Below is a small trained network, with its code and all its weights. Each question gives an input and a class and asks what happens when units are switched off, that is, made to give their printed mean instead of their output.

import numpy as np


def w(rows, s, z=0):
    codes = np.array(rows[::2]) - 128.0
    scale = np.full(codes.shape[1], s)
    scale[-1] = z or s
    return codes * scale


def norm(h):
    return h / np.sqrt((h * h).mean(-1, keepdims=True) + 1e-5)


def f(y):
    return y / 2 * (1 + np.tanh(0.7978845608 * (y + 0.044715 * y**3)))


def log_softmax(a):
    a = a - a.max(-1, keepdims=True)
    return a - np.log(np.exp(a).sum(-1, keepdims=True))


def net(x, mask):
    res = np.array(x, float).reshape(1, 5) / 4 @ E
    u = 0
    for l in range(2):
        y = f(norm(res) @ A[l][:, :-1].T + A[l][:, -1])
        res = res + np.where(mask[u : u + 11], y, B[l][:, -1]) @ B[l][:, :-1]
        u += 11
    return log_softmax(norm(res)[-1] @ U[:, :-1].T + U[:, -1])


A, B = {}, {}
E = w([
[129,115,210,83,143,169,150,117,32],'x0',
[208,70,133,85,157,155,116,124,152],'x1',
[50,85,80,144,165,91,175,99,95],'x2',
[121,136,137,153,159,138,160,147,129],'x3',
[93,80,122,165,81,159,2,63,124],'x4',
],0.0078)
A[0] = w([
[159,115,216,70,147,155,103,87,1,2],'0.n1',
[175,51,120,90,110,216,44,123,178,121],'0.n2',
[75,167,158,114,137,29,183,154,93,140],'0.n3',
[106,207,57,166,114,76,69,126,170,95],'0.n4',
[117,129,99,186,71,106,76,189,166,59],'0.n5',
[152,138,103,111,60,182,29,141,77,69],'0.n6',
[174,56,75,59,153,141,157,124,203,115],'0.n7',
[18,129,152,119,80,158,72,48,76,93],'0.n8',
[55,129,94,88,112,247,92,156,88,168],'0.n9',
[141,95,39,73,194,166,169,175,132,153],'0.n10',
[173,190,144,149,105,149,103,95,158,177],'0.n11',
],0.0068,0.0024)
B[0] = w([
[177,188,109,101,77,151,105,163,42,243],'0.n1',
[99,204,180,82,153,121,170,124,105,254],'0.n2',
[115,175,76,176,177,89,133,63,146,199],'0.n3',
[97,178,91,93,152,223,84,146,40,217],'0.n4',
[140,193,45,48,41,165,98,194,120,182],'0.n5',
[151,107,106,141,165,106,159,125,202,213],'0.n6',
[118,89,158,136,155,179,106,128,125,199],'0.n7',
[88,46,162,167,138,37,125,200,146,253],'0.n8',
[213,82,115,110,172,101,63,222,67,185],'0.n9',
[125,14,27,166,142,186,154,110,154,187],'0.n10',
[107,99,122,116,43,161,158,3,138,178],'0.n11',
],0.0067,0.0051)
A[1] = w([
[149,144,159,98,129,108,119,180,66,127],'1.n1',
[124,159,73,107,4,103,128,131,17,131],'1.n2',
[61,141,121,169,160,47,175,167,89,250],'1.n3',
[47,25,159,164,121,28,87,160,93,132],'1.n4',
[168,121,214,73,112,122,83,82,232,75],'1.n5',
[183,139,167,104,151,147,102,75,109,231],'1.n6',
[94,193,122,128,200,112,188,153,115,107],'1.n7',
[87,190,105,203,208,126,255,61,123,100],'1.n8',
[137,82,132,75,136,140,56,101,12,173],'1.n9',
[128,218,90,157,88,177,152,183,162,128],'1.n10',
[163,129,144,93,69,193,142,112,229,144],'1.n11',
],0.0075,0.0019)
B[1] = w([
[145,185,102,200,116,133,158,116,145,192],'1.n1',
[131,60,152,134,110,199,129,128,65,238],'1.n2',
[154,195,229,96,155,70,135,110,221,228],'1.n3',
[159,63,225,147,165,74,38,214,254,254],'1.n4',
[51,228,203,149,207,83,184,68,149,180],'1.n5',
[99,125,123,184,87,119,217,151,130,187],'1.n6',
[120,175,95,83,117,21,97,82,133,172],'1.n7',
[220,163,17,33,206,40,110,57,110,217],'1.n8',
[139,155,106,204,69,107,144,170,104,254],'1.n9',
[118,142,67,135,82,131,2,130,91,198],'1.n10',
[42,78,169,117,110,141,141,76,153,192],'1.n11',
],0.0065,0.0058)
U = w([
[176,188,58,70,181,36,141,56,101,144],'0',
[144,1,52,121,183,188,196,129,131,7],'1',
[69,142,55,110,41,209,46,114,111,161],'2',
[120,69,194,192,138,64,55,188,140,210],'3',
[67,152,208,113,115,184,171,30,182,21],'4',
[184,156,161,170,69,174,185,166,11,162],'5',
],0.013,0.0012)

Each question gives the input, the list of numbers given to net, and the class t.
The units are the neurons (one row each of A and B). Each row of codes is followed by its name. A weight is (code - 128) times the scale printed after its matrix; where a second scale follows, it is the last column's (A, B and U).
mask holds one flag per neuron, layer by layer. A switched-off neuron (its flag False) gives its mean, the last column of its row in B, instead of its output. The means were averaged over made-up inputs and are rounded, as every weight is.
A unit's drop is (log p(t) with every unit on - log p(t) with that unit switched off) / (log p(t) with every unit on - log p(t) with every unit switched off).
The circuit of an input: a set's keep is (log p(t) with only the set's units on - log p(t) with every unit switched off) / (log p(t) with every unit on - log p(t) with every unit switched off). Starting from the 12 units with the biggest drops (on a tie, the unit counted first), units are removed one at a time, each time the one whose removal leaves the highest keep (on an exact tie, the one counted first), for as long as the keep stays at least 0.8.
units of the circuit, in order: the units of the circuit, biggest drop first
unit that matters most: the unit with the biggest drop
top k neurons: the k neurons with the biggest drops, biggest first
k most important neurons of layer l: the k neurons of layer l with the biggest drops, biggest first
drop when u is switched off: that unit's drop, to one decimal
input [5,8,8,-6,5], class 3: most important neuron of layer 1 -> (1.n4)
input [8,-5,-5,-2,5], class 3: top 4 neurons -> (0.n8, 1.n4, 0.n4, 0.n6)
input [7,5,7,-5,-4], class 5: units of the circuit, in order -> (0.n1, 1.n9)
input [7,8,8,-2,-3], class 5: top 3 neurons -> (0.n1, 1.n9, 0.n6)
input [3,7,-5,-4,8], class 4: units of the circuit, in order -> (1.n5, 0.n2)
input [8,-3,3,6,-2], class 0: top 2 neurons -> (0.n3, 1.n8)
input [1,3,-3,-4,-8], class 1: units of the circuit, in order -> (0.n10, 0.n2)
input [8,-1,6,-8,-1], class 3: top 2 neurons -> (0.n8, 1.n4)
input [-2,3,2,4,-3], class 1: top 3 neurons -> (0.n10, 0.n2, 0.n7)
input [4,1,-4,-5,8], class 3: 2 most important neurons of layer 0 -> (0.n8, 0.n6)
input [-7,5,-7,2,4], class 4: 2 most important neurons of layer 1 -> (1.n5, 1.n11)
input [6,-6,1,1,-1], class 0: top 3 neurons -> (0.n3, 1.n7, 1.n8)
input [1,-2,-6,-2,5], class 4: top 2 neurons -> (0.n6, 0.n11)
input [-6,8,1,-3,1], class 4: unit that matters most -> 0.n2
input [7,-5,2,-1,-2], class 0: 3 most important neurons of layer 0 -> (0.n3, 0.n5, 0.n4)
input [-4,2,-5,0,-7], class 1: top 3 neurons -> (0.n10, 0.n2, 1.n3)
input [3,6,-5,-8,8], class 4: top 2 neurons -> (1.n5, 0.n6)
input [-2,7,-5,8,-5], class 1: top 2 neurons -> (0.n10, 1.n3)
input [1,0,-8,-6,4], class 4: drop when 0.n6 is switched off -> 0.1
input [-8,-1,-2,3,-2], class 2: drop when 1.n1 is switched off -> 0.0
input [-8,7,2,7,0], class 1: unit that matters most -> 0.n10
input [3,-6,-1,-3,6], class 3: drop when 0.n8 is switched off -> 0.1
input [6,-8,-5,4,-4], class 0: drop when 0.n3 is switched off -> 0.3
input [8,6,3,8,-8], class 0: 3 most important neurons of layer 1 -> (1.n8, 1.n7, 1.n2)
